Here is a tiny trained network, its code and every weight. The questions are about switching its units off for an input and a class, where a switched-off unit gives its printed mean instead of its output.

import numpy as np


def w(rows, s, z=0):
    codes = np.array(rows[::2]) - 128.0
    scale = np.full(codes.shape[1], s)
    scale[-1] = z or s
    return codes * scale


def f(y):
    return np.maximum(y, 0)


def log_softmax(a):
    a = a - a.max(-1, keepdims=True)
    return a - np.log(np.exp(a).sum(-1, keepdims=True))


def net(x, mask):
    res = np.array(x, float).reshape(1, 6) / 4 @ E
    y = f(res @ A[0][:, :-1].T + A[0][:, -1])
    res = res + np.where(mask, y, B[0][:, -1]) @ B[0][:, :-1]
    return log_softmax(res[-1] @ U[:, :-1].T + U[:, -1])


A, B = {}, {}
E = w([
[122,129,148,106,137,131,148,133,137,130,131],'x0',
[114,59,176,33,30,103,75,42,89,181,101],'x1',
[195,83,183,147,101,169,107,218,38,52,159],'x2',
[187,251,117,60,126,76,66,114,130,71,148],'x3',
[145,189,152,179,59,64,223,108,75,123,104],'x4',
[17,204,155,138,150,135,85,198,45,162,101],'x5',
],0.011)
A[0] = w([
[204,96,113,117,117,141,175,86,168,148,167,34],'n0',
[135,169,117,151,75,65,254,112,75,125,93,60],'n1',
[142,156,158,194,72,58,220,103,73,140,101,74],'n2',
[195,59,108,148,43,123,127,101,197,80,92,44],'n3',
[96,168,105,215,142,151,137,136,164,74,137,85],'n4',
[91,171,121,140,138,89,126,80,192,175,124,62],'n5',
[97,60,104,181,134,127,161,150,129,153,79,73],'n6',
[89,172,88,115,127,109,141,121,166,210,110,76],'n7',
[93,77,178,41,49,64,76,53,101,169,68,29],'n8',
[115,196,102,200,203,144,180,167,202,88,148,28],'n9',
[82,137,94,122,161,81,169,100,157,149,102,26],'n10',
[152,165,148,171,85,85,177,100,96,107,68,59],'n11',
[139,162,89,184,246,120,199,170,164,85,157,24],'n12',
[226,85,102,129,96,107,181,100,189,91,157,50],'n13',
[200,73,240,134,90,153,119,233,46,59,180,51],'n14',
[164,211,112,40,102,62,82,156,144,46,157,72],'n15',
[25,187,154,162,144,156,97,165,47,151,75,71],'n16',
[132,100,109,136,158,174,183,163,122,177,152,84],'n17',
[124,202,124,89,151,98,95,89,155,71,124,73],'n18',
[102,51,158,195,145,156,182,115,119,164,117,75],'n19',
[87,171,124,116,123,94,82,156,101,138,153,39],'n20',
[110,75,80,88,186,208,76,113,177,94,132,83],'n21',
[96,79,86,79,189,155,17,170,160,153,178,20],'n22',
[80,157,160,117,117,112,79,184,69,182,48,63],'n23',
[73,162,101,138,162,92,154,61,189,195,148,71],'n24',
[94,129,66,150,140,101,129,110,175,186,101,59],'n25',
[99,64,102,172,130,115,126,144,129,161,136,55],'n26',
[187,105,110,137,155,128,142,89,149,105,96,3],'n27',
[111,157,134,119,168,104,135,80,214,160,42,84],'n28',
[94,63,181,176,77,172,150,126,134,177,101,97],'n29',
[69,67,100,136,119,188,213,172,134,158,128,49],'n30',
],0.0094,0.0035)
B[0] = w([
[77,151,98,72,160,103,174,127,110,120,135,182],'n0',
[165,129,183,102,135,189,111,226,157,180,103,202],'n1',
[165,160,161,86,124,216,101,216,186,199,139,205],'n2',
[65,146,106,102,192,105,190,105,138,162,187,200],'n3',
[122,124,144,117,98,111,148,113,94,200,138,179],'n4',
[162,106,84,122,147,143,127,143,86,88,65,185],'n5',
[129,191,158,155,59,96,110,140,147,87,105,184],'n6',
[141,98,60,180,184,183,120,128,125,70,116,185],'n7',
[138,34,115,136,80,109,82,43,68,219,185,253],'n8',
[102,58,137,140,100,91,76,53,54,194,169,211],'n9',
[136,109,114,152,150,141,110,144,121,120,104,171],'n10',
[157,134,166,116,149,179,112,178,158,161,127,179],'n11',
[133,19,193,117,85,114,142,35,71,196,161,212],'n12',
[80,169,118,81,199,56,194,159,133,121,178,204],'n13',
[154,39,2,224,174,233,129,120,77,68,23,246],'n14',
[153,233,171,194,62,62,95,55,163,47,95,206],'n15',
[48,139,86,60,188,89,207,102,186,109,199,217],'n16',
[136,153,162,149,93,102,116,125,129,112,114,165],'n17',
[149,177,132,132,68,99,118,117,134,76,89,181],'n18',
[155,202,138,139,104,54,106,86,152,51,95,200],'n19',
[103,134,116,114,131,68,149,145,153,113,159,163],'n20',
[139,144,197,82,108,174,114,239,163,155,146,205],'n21',
[166,166,195,93,134,218,135,204,191,194,126,215],'n22',
[118,136,145,95,182,102,228,104,131,118,227,201],'n23',
[165,74,71,163,147,173,121,187,99,58,90,202],'n24',
[146,130,79,149,132,137,124,167,94,88,89,180],'n25',
[147,174,144,141,122,123,125,100,133,121,117,168],'n26',
[96,127,127,59,147,117,159,123,141,100,137,158],'n27',
[112,100,75,149,132,192,90,149,118,91,109,191],'n28',
[102,193,148,156,82,75,74,78,153,92,124,207],'n29',
[144,203,141,153,114,60,87,89,147,88,92,193],'n30',
],0.008,0.018)
U = w([
[150,89,21,176,141,166,128,155,98,55,64,127],'0',
[133,63,149,128,45,77,91,57,69,222,164,197],'1',
[152,253,160,159,43,40,85,104,164,49,94,129],'2',
[71,172,93,74,194,69,254,142,160,108,184,7],'3',
[173,167,201,97,106,182,100,245,188,190,120,160],'4',
],0.0095,0.0013)

Each question gives the input, the list of numbers given to net, and the class t.
The units are the neurons (one row each of A and B). Each row of codes is followed by its name. A weight is (code - 128) times the scale printed after its matrix; where a second scale follows, it is the last column's (A, B and U).
mask holds one flag per neuron, in row order. A switched-off neuron (its flag False) gives its mean, the last column of its row in B, instead of its output. The means were averaged over made-up inputs and are rounded, as every weight is.
A unit's drop is (log p(t) with every unit on - log p(t) with that unit switched off) / (log p(t) with every unit on - log p(t) with every unit switched off).
The circuit of an input: a set's keep is (log p(t) with only the set's units on - log p(t) with every unit switched off) / (log p(t) with every unit on - log p(t) with every unit switched off). Starting from the 12 units with the biggest drops (on a tie, the unit counted first), units are removed one at a time, each time the one whose removal leaves the highest keep (on an exact tie, the one counted first), for as long as the keep stays at least 0.8.
units of the circuit, in order: the units of the circuit, biggest drop first
most important unit: the unit with the biggest drop
top k neurons: the k neurons with the biggest drops, biggest first
drop when u is switched off: that unit's drop, to one decimal
input [1,5,7,-6,2,5], class 0: units of the circuit, in order => n14
input [5,-1,-5,5,-6,1], class 4: top 2 neurons => n14, n22
input [-3,-8,2,-1,-3,8], class 1: top 2 neurons => n9, n12
input [3,3,-3,-5,7,-2], class 4: top 2 neurons => n2, n1
input [-3,1,-4,-5,-5,-2], class 2: top 2 neurons => n14, n2
input [-2,-7,-6,3,3,-3], class 1: top 2 neurons => n12, n9
input [-2,-8,-7,-3,-5,-1], class 1: top 2 neurons => n12, n9
input [5,-8,-7,-3,4,-3], class 1: top 2 neurons => n12, n9
input [3,8,-4,6,8,0], class 1: top 2 neurons => n8, n22
input [4,1,-6,4,-6,-6], class 0: top 2 neurons => n24, n28
input [4,-6,-4,-3,5,-2], class 1: top 3 neurons => n9, n12, n14
input [-3,-2,-3,-4,0,-2], class 2: top 2 neurons => n14, n8
input [5,-3,-1,4,5,-3], class 4: drop when n8 is switched off => 0.2
input [-5,-4,-3,-2,-3,1], class 1: drop when n14 is switched off => 0.9
input [-7,1,-1,-3,2,4], class 3: most important unit => n16
input [6,7,6,-4,-8,7], class 4: drop when n12 is switched off => 2.1
